Below is a small trained network, with its code and all its weights. Each question gives an input and a target symbol and asks what happens when units are switched off, that is, made to give their printed mean instead of their output.

import numpy as np


def w(rows, s, z=0):
    codes = np.array(rows[::2]) - 128.0
    scale = np.full(codes.shape[1], s)
    scale[-1] = z or s
    return codes * scale


def f(y):
    return y / 2 * (1 + np.tanh(0.7978845608 * (y + 0.044715 * y**3)))


def softmax(a):
    e = np.exp(a - a.max(-1, keepdims=True))
    return e / e.sum(-1, keepdims=True)


def log_softmax(a):
    a = a - a.max(-1, keepdims=True)
    return a - np.log(np.exp(a).sum(-1, keepdims=True))


def net(x, mask):
    ids = ['ΘΞΠΦΩαδεζηλστψ'.index(c) for c in x.split()]
    T = len(ids)
    res = E[ids] + P[:T]
    r = res
    for j in range(2):
        rows = slice(2 * j, 2 * j + 2)
        q, k, v = (r @ M[0][rows].T for M in (Q, K, V))
        z = softmax(np.where(np.tri(T) > 0, q @ k.T / 2**0.5, -1e9)) @ v
        o = O[0][rows]
        res = res + np.where(mask[j], z, o[:, -1]) @ o[:, :-1]
    y = f(res @ A[0][:, :-1].T + A[0][:, -1])
    res = res + np.where(mask[2:18], y, B[0][:, -1]) @ B[0][:, :-1]
    return log_softmax(res[-1] @ U[:, :-1].T + U[:, -1])


Q, K, V, O, A, B = {}, {}, {}, {}, {}, {}
E = w([
[250,189,218,147,83,101],'Θ',
[98,126,113,89,170,51],'Ξ',
[62,105,120,196,75,184],'Π',
[140,66,30,112,103,157],'Φ',
[96,107,111,107,173,48],'Ω',
[113,100,192,123,200,167],'α',
[98,165,109,53,173,83],'δ',
[96,106,118,108,172,43],'ε',
[120,150,173,83,187,182],'ζ',
[137,89,123,107,196,105],'η',
[97,101,127,118,180,52],'λ',
[87,109,165,175,175,135],'σ',
[103,201,108,13,154,136],'τ',
[102,110,117,103,176,48],'ψ',
],0.016)
P = w([
[146,150,17,189,137,165],'0',
[138,125,78,156,162,162],'1',
[130,110,124,124,162,150],'2',
[119,102,162,97,153,127],'3',
[108,100,194,75,141,107],'4',
[95,96,228,49,128,91],'5',
[81,97,253,29,113,71],'6',
],0.012)
Q[0] = w([
[223,171,49,172,62,7],'head 0',
[128,39,180,215,82,123],'head 0',
[145,103,85,48,151,109],'head 1',
[99,130,158,118,201,112],'head 1',
],0.016)
K[0] = w([
[14,85,56,88,139,139],'head 0',
[74,9,168,217,72,146],'head 0',
[146,89,80,62,163,106],'head 1',
[88,161,216,109,192,106],'head 1',
],0.014)
V[0] = w([
[215,190,177,125,62,142],'head 0',
[215,129,53,175,182,90],'head 0',
[1,82,94,118,100,129],'head 1',
[138,151,106,194,56,206],'head 1',
],0.0075)
O[0] = w([
[197,195,142,157,141,103,40],'head 0',
[135,88,198,111,66,112,108],'head 0',
[255,110,171,139,160,135,252],'head 1',
[104,186,205,68,152,111,24],'head 1',
],0.01,0.0037)
A[0] = w([
[148,138,114,118,176,142,79],'neuron 0',
[124,144,102,181,43,174,160],'neuron 1',
[70,123,137,62,125,138,102],'neuron 2',
[157,191,191,115,112,131,4],'neuron 3',
[137,86,118,131,114,99,180],'neuron 4',
[115,111,177,62,140,156,43],'neuron 5',
[135,129,146,150,111,139,119],'neuron 6',
[174,123,95,174,133,207,255],'neuron 7',
[111,160,144,97,142,46,204],'neuron 8',
[124,161,90,195,70,75,84],'neuron 9',
[106,163,47,197,170,211,13],'neuron 10',
[136,105,133,176,129,147,89],'neuron 11',
[159,144,127,119,178,162,107],'neuron 12',
[99,143,43,205,39,210,149],'neuron 13',
[150,118,11,240,142,216,41],'neuron 14',
[144,163,160,153,139,167,160],'neuron 15',
],0.012,0.0059)
B[0] = w([
[130,137,130,171,84,105,133],'neuron 0',
[129,88,73,150,111,68,129],'neuron 1',
[120,148,187,114,169,130,157],'neuron 2',
[138,119,78,163,158,162,147],'neuron 3',
[119,200,107,137,126,172,217],'neuron 4',
[174,195,171,84,107,56,144],'neuron 5',
[152,129,113,117,126,125,124],'neuron 6',
[86,100,90,106,133,142,253],'neuron 7',
[93,78,125,167,134,189,165],'neuron 8',
[73,137,159,61,151,142,118],'neuron 9',
[145,91,52,208,130,88,141],'neuron 10',
[109,134,120,94,107,132,134],'neuron 11',
[105,139,95,144,85,87,151],'neuron 12',
[128,113,77,201,151,75,145],'neuron 13',
[245,160,57,207,16,2,155],'neuron 14',
[142,114,83,131,138,110,166],'neuron 15',
],0.0098,0.0064)
U = w([
[123,139,113,118,126,75,44],'Θ',
[162,150,141,143,97,114,116],'Ξ',
[119,131,123,110,129,86,48],'Π',
[141,130,132,132,114,85,75],'Φ',
[211,166,121,160,155,145,96],'Ω',
[123,126,130,126,122,93,46],'α',
[126,139,117,128,114,97,48],'δ',
[131,135,123,114,119,92,50],'ε',
[122,134,119,122,124,120,23],'ζ',
[118,130,123,126,120,104,44],'η',
[92,81,3,195,157,157,255],'λ',
[136,133,126,126,117,106,61],'σ',
[137,153,132,143,115,100,102],'τ',
[43,120,182,37,190,241,199],'ψ',
],0.0081,0.0052)

Each question gives the input, a string of symbols that net reads in full, and the target symbol t.
The units are the heads (2 rows each of Q, K, V and O) and the neurons (one row each of A and B). Each row of codes is followed by its name. A weight is (code - 128) times the scale printed after its matrix; where a second scale follows, it is the last column's (O, A, B and U).
mask holds one flag per unit, heads first, then neurons. A switched-off unit (its flag False) gives its mean, the last column of its rows in O or B, instead of its output. The means were averaged over made-up inputs and are rounded, as every weight is.
A unit's drop is (log p(t) with every unit on - log p(t) with that unit switched off) / (log p(t) with every unit on - log p(t) with every unit switched off).
The circuit of an input: a set's keep is (log p(t) with only the set's units on - log p(t) with every unit switched off) / (log p(t) with every unit on - log p(t) with every unit switched off). Starting from the 12 units with the biggest drops (on a tie, the unit counted first), units are removed one at a time, each time the one whose removal leaves the highest keep (on an exact tie, the one counted first), for as long as the keep stays at least 0.8.
units of the circuit, in order: the units of the circuit, biggest drop first
top k neurons: the k neurons with the biggest drops, biggest first
which heads matter: for each layer, one digit per head in row order, 1 if its drop is at least 0.15 and else 0, layers parted by /
drop when u is switched off: that unit's drop, to one decimal
input ζ Ξ λ τ, target λ: units of the circuit, in order : head 1; head 0
input τ Ξ Π η Π ψ Π, target ψ: units of the circuit, in order : head 1; head 0; neuron 14
input Π λ Π τ Ω ζ, target λ: units of the circuit, in order : head 0; head 1
input Ξ η Φ Ξ, target ψ: top neuron : neuron 14
input Θ σ Φ τ Θ, target ψ: units of the circuit, in order : head 1; neuron 8
input Φ Π Π, target ψ: which heads matter : 01
input σ Φ λ τ Φ ψ, target λ: which heads matter : 01
input τ τ σ Ω Φ Π σ, target λ: top 2 neurons : neuron 2; neuron 5
input Ω η η, target ψ: which heads matter : 10
input Π Φ Φ τ, target λ: which heads matter : 11
input Ξ Π Φ ζ, target λ: units of the circuit, in order : head 0; head 1; neuron 10
input Φ σ Ξ σ Φ ε, target λ: which heads matter : 01
input Π δ η δ, target ψ: which heads matter : 10
input λ σ τ ε τ σ Π, target λ: units of the circuit, in order : head 0
input Φ ε τ ψ α ψ Π, target λ: drop when head 0 is switched off : 2.4
input α η ε Π σ λ δ, target λ: drop when head 0 is switched off : 0.3
input σ ζ Π Π Ξ Π η, target λ: drop when head 1 is switched off : 2.9
